After every row comes roughly how far along a hidden order it lies, from 0 to 20.
(in the rows, 128 means zero)
[103 104 139 109 119 154 127 139 129 126 123 145 146 120 136 149 129 149
 142 136 142 246  95 117 141 125 123  97 124 132 136  83 130 150 131] | 19
[ 97 126 130 110 110 154 126 112 128 122 120 154 142 106 138 149 119 149
 148 139 154 252 140 119 167 125 124 101 121 130 131  99 130 150 129] | 0
[ 93 119 103 116 114 153 125 141 131 125 122 146 138 124 138 149 114 148
 144 135 148 252  96 119 144 125 125  98 121 131 132  80 132 122 132] | 12
[ 98 112 115 140 122 149 132 113 128 125 124 152 153  93 135 153 118 153
 146 142 160 239 120 115 147 125 123 101 136 130 134 114 121 156 132] | 6
[106  89 113 133 122 149 131 113 128 125 124 149 151  93 135 152 127 152
 144 134 145 242  90 116 147 125 122 101 151 130 138 111 115 156 131] | 14
[ 98 148 109 122 114 163 132 111 128 123 123 163 164 100 136 168 136 150
 146 133 143 217  93 117 168 125 129 104 151 130 132  97 113 153 132] | 5
[ 98  82  88  66  84 167 118 103 128 115 113 164 129 112 144 146 112 140
 156 128 119 250 101 123 156 125 124 134 121 134 123  91 146 136 121] | 13
[ 95 118 105 124 113 157 125 116 129 124 123 150 139 104 130 149 116 145
 146 135 140 253  95 117 145 125 123  97 125 170 134  65 132 150 130] | 10
[101 107 108 104 104 152 128 125 128 119 120 161 149 108 139 151 123 153
 150 129 141 241  93 117 157 125 127 114 160 131 128 123 127 130 130] | 11
[ 99 148 112 130 119 148 131 111 128 124 124 161 157  87 135 171 130 150
 144 137 144 210  90 119 150 126 125 103 155 130 133 116 121 156 132] | 0
[103 108 105 120 100 139 127  93 129 118 119 171 140 111 140 150 127 143
 152 129 139 238  93 118 175 126 125 114 143 131 127 125 129 148 127] | 6
[ 99 111  94 103 103 155 126 107 125 120 110 158 142 110 139 149 122 146
 150 138 138 248  93 122 155 125 125 110 145 111 129 110 135 147 131] | 8
[ 99 112 112 127 117 150 130 127 130 123 123 153 169 107 128 151 119 151
 146 134 151 242 127 116 149 125 126 104 152 130 133  81 122 129 136] | 10
[101 109 106  95 107 153 130 106 125 122 121 158 148 105 138 151 122 148
 149 130 140 242  91 117 148 125 125 110 154 111 130 119 127 147 129] | 9
[ 96 119 109 118 118 151 129 139 128 125 121 149 146  95 136 151 117 155
 145 134 143 242  93 117 145 125 123  96 140 125 134 102 125 153 133] | 12
[ 97 115 112 109 118 151 129 115 128 124 123 145 153 115 134 150 103 151
 147 134 159 240 139 117 138 125 124 102 142 131 132  66 127 127 133] | 13
[100  81 107 111 107 152 128 126 126 121 111 159 148 114 138 151 128 149
 150 130 134 238  91 116 155 125 124 110 158 131 133 120 130 151 129] | 13
[100  95 112 149 111 149 131  98 127 120 122 160 151 100 135 153 124 151
 149 130 144 229  90 115 157 126 125 110 171 169 130  82 122 154 131] | 6
[100 110 107 112 109 152 125 108 128 122 121 157 152 105 134 150 127 146
 148 131 135 217  93 117 153 125 124 108 153 163 130 115 128 150 130] | 18
[ 95  81 122 163 130 149 136 114 127 128 127 149 160  82 132 154 118 154
 143 135 150 233  86 113 147 125 123 100 169 128 136  74 113 161 138] | 8
[ 96 116 109 124 118 153 128 115 129 124 123 147 145  78 136 150 108 149
 145 135 135 247  93 116 145 125 123 105 136 130 134  96 127 153 132] | 7
[ 91 122  93  92 103 177 122 117 130 123 112 146 140 115 141 164 129 143
 148 135 133 255 102 123 143 124 126  96  93 131 136  55 142 141 126] | 11
[103 104 110 114 108 135 131 102 127 119 121 163 155 103 138 152 126 151
 150 129 144 234  90 115 158 126 125 112 175 131 128 139 122 154 130] | 10
[ 86 138 103 134 130 156 126 133 131 132 125 129 130  92 140 148 105 153
 136 142 142 255  99 120 128 124 126  83  83 131 142  36 122 152 134] | 9
[ 98 119  76 125 109 160 122 107 129 123 120 147  81 109 145 148 115 145
 147 135 137 255  96 121 143 125 123 100 102 118 133  72 137 146 126] | 7
[ 98 114 107 148 114 153 128 103 128 123 122 141 138  99 137 150 118 149
 146 133 142 244  93 118 155 125 124 103 138 131 132  90 127 150 131] | 6
[ 94 144 140 114 110 166 131 110 128 121 117 152 146 111 138 151 121 148
 147 132 143 245  91 119 140 125 130 125 149 131 131 113 115 152 130] | 8
[ 99 109 103 101 102 157 126 106 125 119 117 159 144  93 140 150 109 146
 151 130 128 241  95 119 143 125 125 117 150 116 128 113 131 147 127] | 9
[ 98 114  91 148 123 133 131 113 128 125 124 149  99  92 135 152 118 153
 141 135 145 243  89 115 146 125 123 100 139 131 135 110 121 149 134] | 9
[100 107  96 146 119 142 134 100 127 122 124 159 107  95 138 154 122 153
 146 132 147 232  87 114 155 126 124 107 169 113 132 138 116 158 134] | 5
[107 113 116 109 108 155 123 111 128 122 111 153 160 129 132 149 136 145
 146 133 139 220 100 119 152 125 124 106 138 168 131  99 131 149 127] | 20

Part 2:
[102 120 131 165 159 133 110  83  99 150 150  65 145 111 123  81 153  99
 156 122  84 142 110  79  79 126 168 130 156 142 121 145 125 113 148 118
  85] | 20
[146 124 129 215 158 156 106  79 116 146 148  89 124 146 140  94 147 105
 167 130 100 144 176  81  82 119 125 135 139 140 119 148 112 122 182 130
 118] | 14
[120 121 139 151 162 146 132 145 124 144 144 102 144 169 133 105 135 147
 111 121  75 128 181 117  97 117 161  94 112 110 113 113 121 150 117  92
 115] | 17
[143 103 133 178 161 170 114  84 114 133 149  82 131 139  77  91 131 117
 164 143 106 180 174  59 113 111 165 137 154 137 119 187 120  92 182 127
 134] | 14
[102 106 148 122 187 168 122 130  93 136 149  93 153 126  63  91 136 126
 132 130  60 152 150  86  96 109 208  95 154 104 112 136 135 128 143 106
 112] | 18
[110 125 139 152 202 166 100 107  86 142 144  88 147 106 109  90 156  96
 170 122  64 122 134  91  47 112 189  99 166 110 114  96 136 158 165 115
 100] | 19
[114 128 128 180 128 159 114 162 146 147 152  98 109 182 145 112 135 117
 115 126 101 127 194 128 129 133 119 123 125 158 126 150  91 157 122 118
 122] | 1
[146 150 104 222 138 158  88  62 120 152 167  90 100 145 210 101 171  87
 192 126 116  87 123  94  61 131  84 126 149 142 135  87 106 175 180 135
 120] | 5
[126 117 138 165 194 177 115 106  98 150 143  99 146 125 100  93 146 112
 164 125  79 133 158  83  67 110 175  97 149 112 115 115 128 145 158 104
 122] | 16
[145 120 112 160 144 176 107  71 108 141 168  96 118 155 144  96 160 110
 173 136 101 140 134  74 106 124 135 122 152 128 134 143 117 132 187 115
 149] | 10
[121 142 125 210 179 189  77 105 103 167 150  96 111 118 140  94 156  67
 195 127 105 101 150  91  63 125 118 124 172 155 129 105 109 173 170 138
 125] | 1
[144  93 126 150 138 184 110  73 105 131 161  96 128 139  61  90 134 113
 168 151 102 192 149  51 129 114 166 133 167 130 122 202 123  77 188 123
 157] | 11
[151 120 124 210 171 168  95  52 108 140 152  95 123 126 124  94 154  89
 195 140 109 145 142  54  73 119 133 144 169 136 120 154 117 109 199 140
 135] | 12
[135 124 114 193 144 176  90  86 119 143 167  96 104 136 132 101 145  99
 167 139 108 137 140  77 101 120 121 130 162 142 131 151 111 125 170 139
 130] | 4
[102 113 145 136 184 164 113 128  99 139 152  91 149 125  74  94 139 119
 150 127  59 145 147  85  82 113 185  98 148 110 112 124 139 134 145 107
 106] | 19
[140 139 111 219 163 175  80  54 104 152 163  96 103 115 150 103 161  72
 206 135 112 110 121  70  55 122 110 133 176 145 131 116 112 150 189 150
 123] | 4
[100 115 146 127 193 177 117 117  94 141 140 103 156 118  70  95 144 119
 145 130  68 138 139  94  77 106 200  87 158  99 112 113 138 146 146 108
 121] | 18
[149 123 114 175 147 172 107  71 108 143 166  92 119 156 149  92 160 104
 181 134 109 133 136  76 102 124 115 125 155 130 134 137 116 135 186 118
 144] | 10
[151 123 127 212 149 150 106  76 124 140 150  88 123 150 141  96 146 107
 175 135 108 147 173  74  91 122 123 140 142 139 119 162 112 116 180 136
 127] | 13
[ 99 109 146 122 187 165 116 124  93 138 147  95 154 122  66  94 137 123
 137 130  55 150 146  92  83 108 211  94 159 106 112 126 138 131 140 107
 112] | 18
[122 113 136 146 195 180 119 114 101 148 142 106 147 134  96  93 140 119
 158 127  80 141 169  89  70 109 179  96 146 112 113 120 128 139 157 103
 126] | 16
[105 122 137 153 181 151 102  90  97 143 151  82 144 116 118  88 154  96
 160 119  63 126 136  77  65 119 181 113 163 128 114 114 132 138 155 115
  89] | 19
[128 120 135 175 183 167 118 106 107 147 149  93 143 140 118  90 139 115
 159 123  85 136 173  77  72 113 162 106 144 123 115 128 122 143 161 105
 119] | 16
[135 127 113 216 144 172  91  82 119 145 164  95 104 137 136 106 148  93
 173 139 109 133 138  78  98 122 121 132 161 146 130 148 100 129 171 140
 127] | 4
[139 114 111 130 135 174 117  94 121 136 168  98 119 165 118  96 144 136
 152 138 106 154 141  86 142 121 136 110 148 129 146 163 119 124 170 106
 152] | 7
[101 105 139 137 189 157 103  79  86 138 149  64 150  98  66  78 146  88
 159 127  70 165 121  55  77 115 194 121 178 136 117 145 137 101 169 119
  97] | 20
[152 133 116 213 143 147 102  60 122 146 158  98 114 154 183  99 163  97
 181 131 115 121 142  81  82 130 101 141 141 137 122 128 108 140 183 133
 127] | 11
[102 115 143 136 186 166 113 117  97 144 151  93 150 115  89  95 145 113
 145 125  62 137 141  83  70 113 194  97 156 110 114 117 135 140 145 110
 102] | 19
[102 111 144 132 192 154 119 120 103 138 154  86 150 130  86  92 139 118
 138 126  66 148 151  90  87 113 185 100 152 112 113 130 134 137 143 107
 103] | 19
[119 132 126 190 160 176  85 126 116 161 150  98 112 139 131 100 145  89
 163 128  99 120 169  99  89 126 126 119 158 154 129 136 102 168 153 129
 125] | 1
[103 116 136 159 180 155 100  74  90 143 151  65 148 105 101  81 155  86
 170 121  71 141 120  68  60 121 182 125 168 136 116 129 134 126 174 121
  96] | 20
[105 124 138 168 142 155 118 176 124 157 131 104 133 174 138  98 159  99
 137 122  92 112 164 141 112 138 121 123 142 144 122 122 100 203 132 115
 147] | 0
[134 113 116 180 113 149 115 117 145 139 165  95 102 178 143 106 128 135
 126 140 111 152 171  95 147 126 120 130 128 145 131 185 101 104 140 130
 124] | 4
[132 150 113 237 119 139 108 119 153 161 161  94  93 172 215 116 143 106
 141 122 116  93 182 117 102 135  72 135 115 159 130 118  89 159 133 145
  94] | 2
